How many dimensions does each matrix project onto, up to rounding?
[[0.275 0.135 0.425]
 [0.135 0.067 0.209]
 [0.425 0.209 0.659]]
 -> 1

[[ 0.714  0.068  0.447]
 [ 0.068  0.984 -0.106]
 [ 0.447 -0.106  0.302]]
 -> 2

[[ 0.416 -0.344  0.353]
 [-0.344  0.285 -0.292]
 [ 0.353 -0.292  0.300]]
 -> 1

[[0.398 0.126 0.473]
 [0.126 0.040 0.150]
 [0.473 0.150 0.562]]
 -> 1

[[ 0.908  0.171  0.233]
 [ 0.171  0.683 -0.433]
 [ 0.233 -0.433  0.409]]
 -> 2

[[ 0.200  0.101 -0.387]
 [ 0.101  0.051 -0.195]
 [-0.387 -0.195  0.749]]
 -> 1

[[ 0.954  0.154  0.141]
 [ 0.154  0.483 -0.475]
 [ 0.141 -0.475  0.563]]
 -> 2

[[ 0.583  0.489 -0.065]
 [ 0.489  0.409 -0.054]
 [-0.065 -0.054  0.007]]
 -> 1

[[ 0.587  0.279 -0.406]
 [ 0.279  0.133 -0.193]
 [-0.406 -0.193  0.280]]
 -> 1

[[ 0.298  0.301 -0.344]
 [ 0.301  0.304 -0.348]
 [-0.344 -0.348  0.397]]
 -> 1

[[ 0.793 -0.240  0.327]
 [-0.240  0.722  0.378]
 [ 0.327  0.378  0.485]]
 -> 2

[[ 0.934  0.070 -0.238]
 [ 0.070  0.925  0.253]
 [-0.238  0.253  0.140]]
 -> 2

[[ 0.401  0.485 -0.074]
 [ 0.485  0.608  0.060]
 [-0.074  0.060  0.991]]
 -> 2

[[ 0.997  0.056  0.005]
 [ 0.056  0.012 -0.091]
 [ 0.005 -0.091  0.992]]
 -> 2

[[ 0.529 -0.419  0.272]
 [-0.419  0.627  0.242]
 [ 0.272  0.242  0.843]]
 -> 2

[[ 0.365 -0.454 -0.161]
 [-0.454  0.676 -0.115]
 [-0.161 -0.115  0.959]]
 -> 2

[[ 0.011 -0.008 -0.105]
 [-0.008  1.000 -0.001]
 [-0.105 -0.001  0.989]]
 -> 2

[[ 0.856  0.211 -0.281]
 [ 0.211  0.052 -0.069]
 [-0.281 -0.069  0.093]]
 -> 1

[[ 0.139  0.334 -0.089]
 [ 0.334  0.804 -0.214]
 [-0.089 -0.214  0.057]]
 -> 1

[[ 0.037 -0.058  0.179]
 [-0.058  0.091 -0.282]
 [ 0.179 -0.282  0.872]]
 -> 1

[[ 0.921 -0.263  0.058]
 [-0.263  0.122  0.194]
 [ 0.058  0.194  0.957]]
 -> 2

[[ 0.006  0.060 -0.044]
 [ 0.060  0.649 -0.473]
 [-0.044 -0.473  0.345]]
 -> 1

[[ 0.817 -0.088  0.377]
 [-0.088  0.958  0.180]
 [ 0.377  0.180  0.225]]
 -> 2

[[0.004 0.061 0.005]
 [0.061 0.989 0.083]
 [0.005 0.083 0.007]]
 -> 1

[[ 0.190  0.373 -0.121]
 [ 0.373  0.828  0.056]
 [-0.121  0.056  0.982]]
 -> 2

[[ 0.897  0.189 -0.238]
 [ 0.189  0.653  0.437]
 [-0.238  0.437  0.450]]
 -> 2

[[ 0.286  0.199 -0.406]
 [ 0.199  0.138 -0.282]
 [-0.406 -0.282  0.576]]
 -> 1

[[ 0.888 -0.172  0.264]
 [-0.172  0.737  0.406]
 [ 0.264  0.406  0.375]]
 -> 2

[[ 0.979  0.112  0.092]
 [ 0.112  0.419 -0.481]
 [ 0.092 -0.481  0.602]]
 -> 2

[[ 0.753  0.429  0.044]
 [ 0.429  0.255 -0.077]
 [ 0.044 -0.077  0.992]]
 -> 2

[[ 0.448 -0.481  0.127]
 [-0.481  0.581  0.110]
 [ 0.127  0.110  0.971]]
 -> 2

[[ 0.538 -0.482  0.127]
 [-0.482  0.497  0.132]
 [ 0.127  0.132  0.965]]
 -> 2

[[0.024 0.151 0.026]
 [0.151 0.947 0.165]
 [0.026 0.165 0.029]]
 -> 1

[[ 0.650 -0.449 -0.160]
 [-0.449  0.423 -0.206]
 [-0.160 -0.206  0.927]]
 -> 2

[[ 0.712  0.080 -0.446]
 [ 0.080  0.009 -0.050]
 [-0.446 -0.050  0.279]]
 -> 1

[[ 0.947  0.101  0.201]
 [ 0.101  0.808 -0.380]
 [ 0.201 -0.380  0.245]]
 -> 2

[[ 0.981  0.126 -0.055]
 [ 0.126  0.178  0.361]
 [-0.055  0.361  0.842]]
 -> 2

[[ 0.186 -0.183 -0.344]
 [-0.183  0.180  0.338]
 [-0.344  0.338  0.634]]
 -> 1

[[ 0.367 -0.105 -0.470]
 [-0.105  0.030  0.135]
 [-0.470  0.135  0.603]]
 -> 1

[[ 0.165  0.353 -0.115]
 [ 0.353  0.755 -0.246]
 [-0.115 -0.246  0.080]]
 -> 1

[[ 0.176  0.379  0.035]
 [ 0.379  0.826 -0.016]
 [ 0.035 -0.016  0.999]]
 -> 2

[[ 0.952 -0.001 -0.214]
 [-0.001  1.000 -0.005]
 [-0.214 -0.005  0.048]]
 -> 2

[[ 0.290 -0.453  0.026]
 [-0.453  0.708 -0.041]
 [ 0.026 -0.041  0.002]]
 -> 1

[[ 0.998 -0.044  0.002]
 [-0.044  0.004  0.043]
 [ 0.002  0.043  0.998]]
 -> 2

[[ 0.970  0.039 -0.165]
 [ 0.039  0.948  0.218]
 [-0.165  0.218  0.081]]
 -> 2

[[ 1.000 -0.015  0.011]
 [-0.015  0.380  0.485]
 [ 0.011  0.485  0.620]]
 -> 2

[[ 0.996  0.059 -0.011]
 [ 0.059  0.037  0.180]
 [-0.011  0.180  0.966]]
 -> 2

[[ 0.043 -0.005  0.203]
 [-0.005  0.001 -0.024]
 [ 0.203 -0.024  0.956]]
 -> 1

[[ 1.000  0.017 -0.013]
 [ 0.017  0.350  0.477]
 [-0.013  0.477  0.651]]
 -> 2

[[ 0.994 -0.068  0.030]
 [-0.068  0.169  0.369]
 [ 0.030  0.369  0.836]]
 -> 2

[[ 0.589  0.255 -0.421]
 [ 0.255  0.110 -0.182]
 [-0.421 -0.182  0.300]]
 -> 1

[[0.132 0.223 0.254]
 [0.223 0.378 0.431]
 [0.254 0.431 0.490]]
 -> 1

[[0.142 0.330 0.115]
 [0.330 0.765 0.267]
 [0.115 0.267 0.093]]
 -> 1

[[ 0.286 -0.436 -0.118]
 [-0.436  0.665  0.181]
 [-0.118  0.181  0.049]]
 -> 1

[[ 0.143 -0.350 -0.022]
 [-0.350  0.854  0.053]
 [-0.022  0.053  0.003]]
 -> 1

[[ 0.724 -0.233 -0.382]
 [-0.233  0.804 -0.322]
 [-0.382 -0.322  0.473]]
 -> 2

[[ 0.597 -0.491  0.002]
 [-0.491  0.403  0.002]
 [ 0.002  0.002  1.000]]
 -> 2

[[ 0.245 -0.410  0.129]
 [-0.410  0.687 -0.216]
 [ 0.129 -0.216  0.068]]
 -> 1

[[ 0.386 -0.333 -0.355]
 [-0.333  0.288  0.306]
 [-0.355  0.306  0.326]]
 -> 1

[[ 0.256 -0.287  0.329]
 [-0.287  0.321 -0.369]
 [ 0.329 -0.369  0.423]]
 -> 1

[[ 0.381  0.003 -0.486]
 [ 0.003  1.000  0.002]
 [-0.486  0.002  0.619]]
 -> 2

[[ 0.087 -0.282  0.018]
 [-0.282  0.909 -0.057]
 [ 0.018 -0.057  0.004]]
 -> 1

[[ 0.991  0.094 -0.010]
 [ 0.094  0.009 -0.001]
 [-0.010 -0.001  0.000]]
 -> 1

[[ 0.771 -0.195  0.372]
 [-0.195  0.833  0.318]
 [ 0.372  0.318  0.396]]
 -> 2

[[0.996 0.018 0.061]
 [0.018 0.000 0.001]
 [0.061 0.001 0.004]]
 -> 1

[[ 0.985 -0.061  0.104]
 [-0.061  0.749  0.429]
 [ 0.104  0.429  0.266]]
 -> 2

[[ 0.645 -0.471 -0.085]
 [-0.471  0.375 -0.113]
 [-0.085 -0.113  0.980]]
 -> 2
